[[-36  35 -22 -35  26]
 [ 20 -17 -23 -27  24]
 [-36  31  28  21 -27]
 [ 23 -26 -23 -25  25]]
=>
[[-36  35 -22 -35  26]
 [-36  31  28  21 -27]]

[[ 24   1 -10  -5  14   9  37  17 -15 -23 -11  -2   1  19  33   6]
 [ 11  20 -10  12  27  -3  -4  29 -14  -4  -1  15 -12 -43  -2  -7]
 [-16   1   7  28  -6   0 -14  23  18  28  14   6  -8 -32 -20  12]
 [  7  17  -8   9   8  -1  27  45 -10  -3   4  13  -2 -26  22  13]]
=>
[[ 24   1 -10  -5  14   9  37  17 -15 -23 -11  -2   1  19  33   6]
 [-16   1   7  28  -6   0 -14  23  18  28  14   6  -8 -32 -20  12]]

[[-11  13  -8   1  28  39  -3  28  10   3 -17   8  -8  -4  16]
 [-17  23 -22   8   0  42  -7   9   1   8 -15  16   1   0  -3]
 [  3   4   0   5  -7  23  -8  -8   2   0   4   0  12 -14  -9]
 [ 10  13   8  -9  -2  -6  -3 -14  -2  -2  18 -15  23 -14   2]
 [  5  -9  -3 -11  -5  -9  -7 -18 -10   9  12 -16   1  11 -18]]
=>
[[-11  13  -8   1  28  39  -3  28  10   3 -17   8  -8  -4  16]
 [  3   4   0   5  -7  23  -8  -8   2   0   4   0  12 -14  -9]
 [  5  -9  -3 -11  -5  -9  -7 -18 -10   9  12 -16   1  11 -18]]

[[ -6  -1]
 [ 36 -28]
 [  2  -6]
 [ -2  -4]
 [ -3  -2]]
=>
[[-6 -1]
 [ 2 -6]
 [-3 -2]]

[[  4   0  12  11 -14 -19  14]
 [  2   5  -3   3   4   2   2]
 [  0 -27  10   5 -14  -7   1]
 [  0 -41  35  25 -13 -19  13]
 [ 28  35   4 -14  -8  -8 -16]
 [ -5  13 -18  -2   2   6   3]
 [ -3  21 -19  -2  -3  -2   7]]
=>
[[  4   0  12  11 -14 -19  14]
 [  0 -27  10   5 -14  -7   1]
 [ 28  35   4 -14  -8  -8 -16]
 [ -3  21 -19  -2  -3  -2   7]]

[[-13 -11  19  -9 -13 -23 -12]
 [-19 -26  19 -21 -13 -23 -12]
 [-27 -28  19 -31 -16 -23  32]
 [-13 -28  19  -9 -17  14 -18]
 [-13 -26  19 -14  -8 -23 -12]
 [-13 -26  19  -9 -23  -4 -32]
 [-13   7  29  -5 -13 -23   1]
 [-13 -26  19 -29 -13 -23 -12]
 [ -9 -15  12  -7  -2 -23 -12]]
=>
[[-13 -11  19  -9 -13 -23 -12]
 [-27 -28  19 -31 -16 -23  32]
 [-13 -26  19 -14  -8 -23 -12]
 [-13   7  29  -5 -13 -23   1]
 [ -9 -15  12  -7  -2 -23 -12]]
---
[[ 34   3  -2  24 -11   3  17  -3]
 [ -2  16  -4   9   5  19  22  -9]
 [  2  26  24   6   6   3  25 -13]
 [-22 -29  34   6  27 -24  30  -4]
 [ 11  36  -8   1   2  18  -8 -32]
 [ -7 -10  -2  23  27  -4 -33  11]
 [ 15 -23   8  29 -25  -3 -34   7]]
=>
[[ -3  17   3 -11  24  -2   3  34]
 [ -9  22  19   5   9  -4  16  -2]
 [-13  25   3   6   6  24  26   2]
 [ -4  30 -24  27   6  34 -29 -22]
 [-32  -8  18   2   1  -8  36  11]
 [ 11 -33  -4  27  23  -2 -10  -7]
 [  7 -34  -3 -25  29   8 -23  15]]

[[ 38   8  -9  -2 -10  -4   9   0 -12 -22]
 [-14   0  -8  -3 -10  -6  -3 -24  18  21]
 [-14   3   9  -1  10   5   3   5   0   2]
 [-12   3  11   0  12   7   2   9  -3  -2]
 [-13   5  12  -1  12   7   2   8  -2   0]
 [-10   5  11  -1  12   7   2   9  -4  -2]
 [ 42  10  -7  -1  -8  -3   8   5 -17 -27]
 [-16  -2  -6  -1  -7  -5  -6 -19  16  21]]
=>
[[-22 -12   0   9  -4 -10  -2  -9   8  38]
 [ 21  18 -24  -3  -6 -10  -3  -8   0 -14]
 [  2   0   5   3   5  10  -1   9   3 -14]
 [ -2  -3   9   2   7  12   0  11   3 -12]
 [  0  -2   8   2   7  12  -1  12   5 -13]
 [ -2  -4   9   2   7  12  -1  11   5 -10]
 [-27 -17   5   8  -3  -8  -1  -7  10  42]
 [ 21  16 -19  -6  -5  -7  -1  -6  -2 -16]]

[[ 40   8  11   0]
 [ -9  10  17   8]
 [ -3  17   6 -20]
 [ 15   9  16   9]
 [ -2 -15  11  12]
 [ -5  19 -28   4]
 [ 28  15   6 -29]
 [ 27 -12  -1 -23]
 [  5  23   8 -13]]
=>
[[  0  11   8  40]
 [  8  17  10  -9]
 [-20   6  17  -3]
 [  9  16   9  15]
 [ 12  11 -15  -2]
 [  4 -28  19  -5]
 [-29   6  15  28]
 [-23  -1 -12  27]
 [-13   8  23   5]]

[[ -6  32 -33  21 -32 -19  23  -4 -40]
 [ -9  33  38 -32  26 -22  -3  21 -35]
 [-24  -5  -1   3   2 -33 -29 -11  38]
 [ 38  24   0   3  16  16 -34 -24  15]]
=>
[[-40  -4  23 -19 -32  21 -33  32  -6]
 [-35  21  -3 -22  26 -32  38  33  -9]
 [ 38 -11 -29 -33   2   3  -1  -5 -24]
 [ 15 -24 -34  16  16   3   0  24  38]]

[[ 1  0 -1  2 27 22]
 [ 1  0 21 27  1  0]
 [ 0 10 33  5  0  0]
 [ 3 29 17  1 -1 -1]]
=>
[[22 27  2 -1  0  1]
 [ 0  1 27 21  0  1]
 [ 0  0  5 33 10  0]
 [-1 -1  1 17 29  3]]

[[ 35  18]
 [ 13  13]
 [ -6  -4]
 [ 10   7]
 [ 10   6]
 [ 17 -23]
 [ 21 -19]
 [-33  18]
 [-45  35]
 [  0  -9]]
=>
[[ 18  35]
 [ 13  13]
 [ -4  -6]
 [  7  10]
 [  6  10]
 [-23  17]
 [-19  21]
 [ 18 -33]
 [ 35 -45]
 [ -9   0]]
---
[[ -7 -25  -4]
 [  5 -18 -35]]
=>
[ -4 -18]

[[ 40 -44  39]
 [-32  24 -10]
 [  4   6 -19]]
=>
[39 24  4]

[[-35  13  40 -14]
 [ 36  -8 -36  15]
 [ 21 -32  -2 -30]
 [ 16 -35  18 -39]]
=>
[-14 -36 -32  16]

[[-14  30 -45 -10]
 [  8 -14  29  10]
 [-23  22 -30 -18]]
=>
[-10  29  22]

[[-12  -7]
 [  0  16]
 [-42 -19]
 [ 19  16]
 [-34  -7]]
=>
[-7  0]

[[  3   5]
 [ 34  10]
 [ 28   9]
 [ 12  -5]
 [ 25 -12]]
=>
[ 5 34]

[[ -8  -4]
 [-21  10]
 [-28  41]
 [  9 -15]
 [-30  42]]
=>
[ -4 -21]
